Below is a small trained network, with its code and all its weights. Each question gives an input and a class and asks what happens when units are switched off, that is, made to give their printed mean instead of their output.

import numpy as np


def w(rows, s, z=0):
    codes = np.array(rows[::2]) - 128.0
    scale = np.full(codes.shape[1], s)
    scale[-1] = z or s
    return codes * scale


def norm(h):
    return h / np.sqrt((h * h).mean(-1, keepdims=True) + 1e-5)


def f(y):
    return np.maximum(y, 0)


def log_softmax(a):
    a = a - a.max(-1, keepdims=True)
    return a - np.log(np.exp(a).sum(-1, keepdims=True))


def net(x, mask):
    res = np.array(x, float).reshape(1, 4) / 4 @ E
    u = 0
    for l in range(4):
        y = f(norm(res) @ A[l][:, :-1].T + A[l][:, -1])
        res = res + np.where(mask[u : u + 4], y, B[l][:, -1]) @ B[l][:, :-1]
        u += 4
    return log_softmax(norm(res)[-1] @ U[:, :-1].T + U[:, -1])


A, B = {}, {}
E = w([
[230,102,78,165],'x0',
[96,125,53,61],'x1',
[20,2,101,214],'x2',
[66,218,69,214],'x3',
],0.006)
A[0] = w([
[61,153,132,250,69],'L0N0',
[126,24,218,139,211],'L0N1',
[28,91,27,173,34],'L0N2',
[164,99,96,99,4],'L0N3',
],0.019,0.0039)
B[0] = w([
[79,104,40,176,245],'L0N0',
[76,185,182,214,246],'L0N1',
[7,27,132,66,254],'L0N2',
[157,134,83,104,156],'L0N3',
],0.02,0.0097)
A[1] = w([
[88,121,167,6,4],'L1N0',
[205,53,6,102,80],'L1N1',
[140,230,79,164,145],'L1N2',
[119,222,204,93,204],'L1N3',
],0.02,0.0034)
B[1] = w([
[204,101,159,213,195],'L1N0',
[157,204,147,3,209],'L1N1',
[173,184,99,94,246],'L1N2',
[217,58,119,208,255],'L1N3',
],0.018,0.0092)
A[2] = w([
[147,152,180,215,5],'L2N0',
[209,60,201,182,225],'L2N1',
[62,136,190,174,203],'L2N2',
[60,135,2,164,151],'L2N3',
],0.02,0.0026)
B[2] = w([
[181,150,58,167,213],'L2N0',
[96,128,53,183,245],'L2N1',
[166,26,40,103,216],'L2N2',
[91,142,253,131,250],'L2N3',
],0.02,0.012)
A[3] = w([
[101,197,150,186,101],'L3N0',
[110,102,157,237,66],'L3N1',
[156,231,81,150,254],'L3N2',
[172,89,252,98,54],'L3N3',
],0.019,0.0019)
B[3] = w([
[170,146,187,42,166],'L3N0',
[152,213,66,230,244],'L3N1',
[241,3,137,129,244],'L3N2',
[252,64,190,177,149],'L3N3',
],0.013,0.011)
U = w([
[30,16,114,101,167],'0',
[211,121,114,6,101],'1',
[103,188,165,94,2],'2',
[215,107,51,175,207],'3',
],0.015,0.0075)

Each question gives the input, the list of numbers given to net, and the class t.
The units are the neurons (one row each of A and B). Each row of codes is followed by its name. A weight is (code - 128) times the scale printed after its matrix; where a second scale follows, it is the last column's (A, B and U).
mask holds one flag per neuron, layer by layer. A switched-off neuron (its flag False) gives its mean, the last column of its row in B, instead of its output. The means were averaged over made-up inputs and are rounded, as every weight is.
A unit's drop is (log p(t) with every unit on - log p(t) with that unit switched off) / (log p(t) with every unit on - log p(t) with every unit switched off).
The circuit of an input: a set's keep is (log p(t) with only the set's units on - log p(t) with every unit switched off) / (log p(t) with every unit on - log p(t) with every unit switched off). Starting from the 12 units with the biggest drops (on a tie, the unit counted first), units are removed one at a time, each time the one whose removal leaves the highest keep (on an exact tie, the one counted first), for as long as the keep stays at least 0.8.
circuit, biggest first: the units of the circuit, biggest drop first
most important unit: the unit with the biggest drop
top k neurons: the k neurons with the biggest drops, biggest first
top k neurons in layer l: the k neurons of layer l with the biggest drops, biggest first
drop when u is switched off: that unit's drop, to one decimal
input [-4,-2,-4,7], class 2: most important unit : L2N3
input [1,5,-7,-5], class 1: circuit, biggest first : L0N1; L1N1
input [5,-6,-1,8], class 1: top 3 neurons : L0N1; L0N2; L1N1
input [3,-8,-1,5], class 1: top 2 neurons : L0N1; L0N2
input [7,5,0,2], class 1: top 3 neurons : L0N1; L1N1; L0N3
input [-5,-7,-5,8], class 2: top 3 neurons : L2N3; L0N0; L0N2
input [1,8,-6,0], class 1: top 2 neurons : L0N2; L0N1
input [8,0,-7,-2], class 1: top 3 neurons : L0N1; L1N1; L0N2
input [-8,1,-5,7], class 2: top 2 neurons in layer 1 : L1N1; L1N3
input [7,-7,-2,6], class 1: top 2 neurons : L0N1; L0N2
input [4,1,-2,3], class 1: top 2 neurons : L0N2; L0N1
input [7,-3,-7,-1], class 1: top 2 neurons in layer 1 : L1N1; L1N0
input [8,-3,1,5], class 1: drop when L2N2 is switched off : 0.1
input [-1,4,6,-6], class 0: drop when L1N0 is switched off : 0.2
input [-2,5,4,-2], class 0: drop when L0N2 is switched off : 0.2
